Below is a small trained network, with its code and all its weights. Each question gives an input and a class and asks what happens when units are switched off, that is, made to give their printed mean instead of their output.

import numpy as np


def w(rows, s, z=0):
    codes = np.array(rows[::2]) - 128.0
    scale = np.full(codes.shape[1], s)
    scale[-1] = z or s
    return codes * scale


def norm(h):
    return h / np.sqrt((h * h).mean(-1, keepdims=True) + 1e-5)


def f(y):
    return np.maximum(y, 0)


def log_softmax(a):
    a = a - a.max(-1, keepdims=True)
    return a - np.log(np.exp(a).sum(-1, keepdims=True))


def net(x, mask):
    res = np.array(x, float).reshape(1, 3) / 4 @ E
    u = 0
    for l in range(4):
        y = f(norm(res) @ A[l][:, :-1].T + A[l][:, -1])
        res = res + np.where(mask[u : u + 4], y, B[l][:, -1]) @ B[l][:, :-1]
        u += 4
    return log_softmax(norm(res)[-1] @ U[:, :-1].T + U[:, -1])


A, B = {}, {}
E = w([
[9,67,138,206,178,66,176,52,200,106,225,162],'x0',
[173,108,134,115,184,59,245,156,254,163,42,76],'x1',
[95,194,33,120,219,39,109,79,7,55,64,196],'x2',
],0.0085)
A[0] = w([
[143,150,3,140,196,48,115,151,87,78,146,149,2],'L0N1',
[205,199,98,23,86,86,74,174,102,81,98,67,77],'L0N2',
[151,149,204,148,106,113,217,53,149,70,83,39,191],'L0N3',
[99,155,134,181,150,171,58,162,104,132,169,113,225],'L0N4',
],0.0048,0.0055)
B[0] = w([
[98,126,38,69,175,130,101,163,104,174,193,50,199],'L0N1',
[129,200,104,211,168,183,208,214,114,101,168,176,221],'L0N2',
[149,90,97,154,79,60,75,146,55,88,164,129,252],'L0N3',
[168,120,133,143,147,2,131,173,180,119,116,105,253],'L0N4',
],0.0085,0.0047)
A[1] = w([
[85,158,181,122,69,165,21,98,69,104,161,174,21],'L1N1',
[171,133,127,156,150,62,121,159,111,160,152,90,147],'L1N2',
[135,103,190,121,61,133,116,143,146,164,101,75,3],'L1N3',
[135,102,140,66,178,99,204,124,187,129,2,96,38],'L1N4',
],0.0085,0.0039)
B[1] = w([
[181,62,129,197,117,11,115,169,235,97,54,106,176],'L1N1',
[123,113,68,117,65,171,101,86,142,87,141,162,254],'L1N2',
[112,119,98,139,205,127,95,97,94,191,134,155,180],'L1N3',
[172,123,142,179,152,76,51,187,187,63,121,139,194],'L1N4',
],0.011,0.0077)
A[2] = w([
[113,170,71,127,150,193,143,158,148,78,179,116,186],'L2N1',
[75,114,99,127,146,138,123,63,131,101,169,133,174],'L2N2',
[145,89,146,118,86,126,137,191,167,156,157,78,103],'L2N3',
[142,100,223,110,117,196,100,93,189,254,167,96,3],'L2N4',
],0.0081,0.0026)
B[2] = w([
[115,25,177,148,113,149,77,47,165,176,123,84,230],'L2N1',
[195,155,198,93,89,231,166,145,163,137,89,144,253],'L2N2',
[126,157,98,104,179,76,103,158,2,69,161,120,241],'L2N3',
[88,141,75,87,148,50,151,170,97,239,159,23,201],'L2N4',
],0.0088,0.0053)
A[3] = w([
[73,183,61,32,243,120,117,57,82,96,53,142,22],'L3N1',
[5,139,193,144,145,93,254,69,163,108,179,147,43],'L3N2',
[164,228,155,29,79,246,112,180,77,145,28,99,4],'L3N3',
[118,100,109,145,164,152,110,130,104,192,147,103,145],'L3N4',
],0.0091,0.0029)
B[3] = w([
[111,112,147,67,87,100,166,175,122,247,203,73,253],'L3N1',
[165,178,162,155,190,207,116,119,51,119,57,156,219],'L3N2',
[84,123,207,178,207,191,169,56,122,112,118,140,197],'L3N3',
[99,145,105,73,88,136,158,85,138,160,118,166,203],'L3N4',
],0.015,0.0057)
U = w([
[95,113,85,44,135,63,141,166,83,227,210,56,186],'0',
[154,87,98,183,138,5,73,176,167,7,117,123,180],'1',
[133,138,198,172,215,255,150,94,72,109,79,153,155],'2',
[110,74,72,83,26,206,109,69,181,122,140,169,111],'3',
[72,184,126,96,95,123,176,112,152,94,112,122,7],'4',
[72,183,136,77,84,125,184,132,158,80,111,138,2],'5',
],0.014,0.0046)

Each question gives the input, the list of numbers given to net, and the class t.
The units are the neurons (one row each of A and B). Each row of codes is followed by its name. A weight is (code - 128) times the scale printed after its matrix; where a second scale follows, it is the last column's (A, B and U).
mask holds one flag per neuron, layer by layer. A switched-off neuron (its flag False) gives its mean, the last column of its row in B, instead of its output. The means were averaged over made-up inputs and are rounded, as every weight is.
A unit's drop is (log p(t) with every unit on - log p(t) with that unit switched off) / (log p(t) with every unit on - log p(t) with every unit switched off).
The circuit of an input: a set's keep is (log p(t) with only the set's units on - log p(t) with every unit switched off) / (log p(t) with every unit on - log p(t) with every unit switched off). Starting from the 12 units with the biggest drops (on a tie, the unit counted first), units are removed one at a time, each time the one whose removal leaves the highest keep (on an exact tie, the one counted first), for as long as the keep stays at least 0.8.
units of the circuit, in order: the units of the circuit, biggest drop first
unit that matters most: the unit with the biggest drop
k most important neurons: the k neurons with the biggest drops, biggest first
top k neurons in layer l: the k neurons of layer l with the biggest drops, biggest first
drop when u is switched off: that unit's drop, to one decimal
input [-4,-6,3], class 1: unit that matters most	L1N1
input [6,7,7], class 0: 2 most important neurons	[L3N1; L0N1]
input [-6,4,-5], class 2: 3 most important neurons	[L3N3; L3N1; L0N2]
input [8,-6,8], class 0: 4 most important neurons	[L3N1; L0N1; L0N2; L3N3]
input [8,8,-7], class 1: 2 most important neurons	[L1N4; L3N1]
input [-7,0,-6], class 2: 3 most important neurons	[L3N3; L0N2; L3N1]
input [-2,-1,-1], class 3: 2 most important neurons	[L2N1; L1N1]
input [2,-8,-8], class 0: 2 most important neurons	[L2N4; L0N3]
input [3,-2,-2], class 3: 2 most important neurons	[L0N4; L1N1]
input [-5,-5,0], class 1: 3 most important neurons	[L1N1; L2N2; L3N2]
input [-4,7,8], class 0: 4 most important neurons	[L3N1; L0N1; L1N1; L0N4]
input [1,-7,-8], class 0: 2 most important neurons	[L2N4; L0N3]
input [-8,1,7], class 2: 2 most important neurons	[L3N3; L0N2]
input [0,3,-2], class 3: unit that matters most	L0N3
input [6,-7,-8], class 0: 3 most important neurons	[L2N4; L0N3; L1N4]
input [8,1,6], class 2: top 2 neurons in layer 2	[L2N2; L2N3]
input [5,-7,-3], class 1: drop when L1N1 is switched off	0.8
input [8,3,-2], class 2: drop when L3N2 is switched off	0.2
input [0,-7,4], class 1: drop when L1N1 is switched off	2.7
input [-1,-8,-6], class 1: units of the circuit, in order	[L1N1]
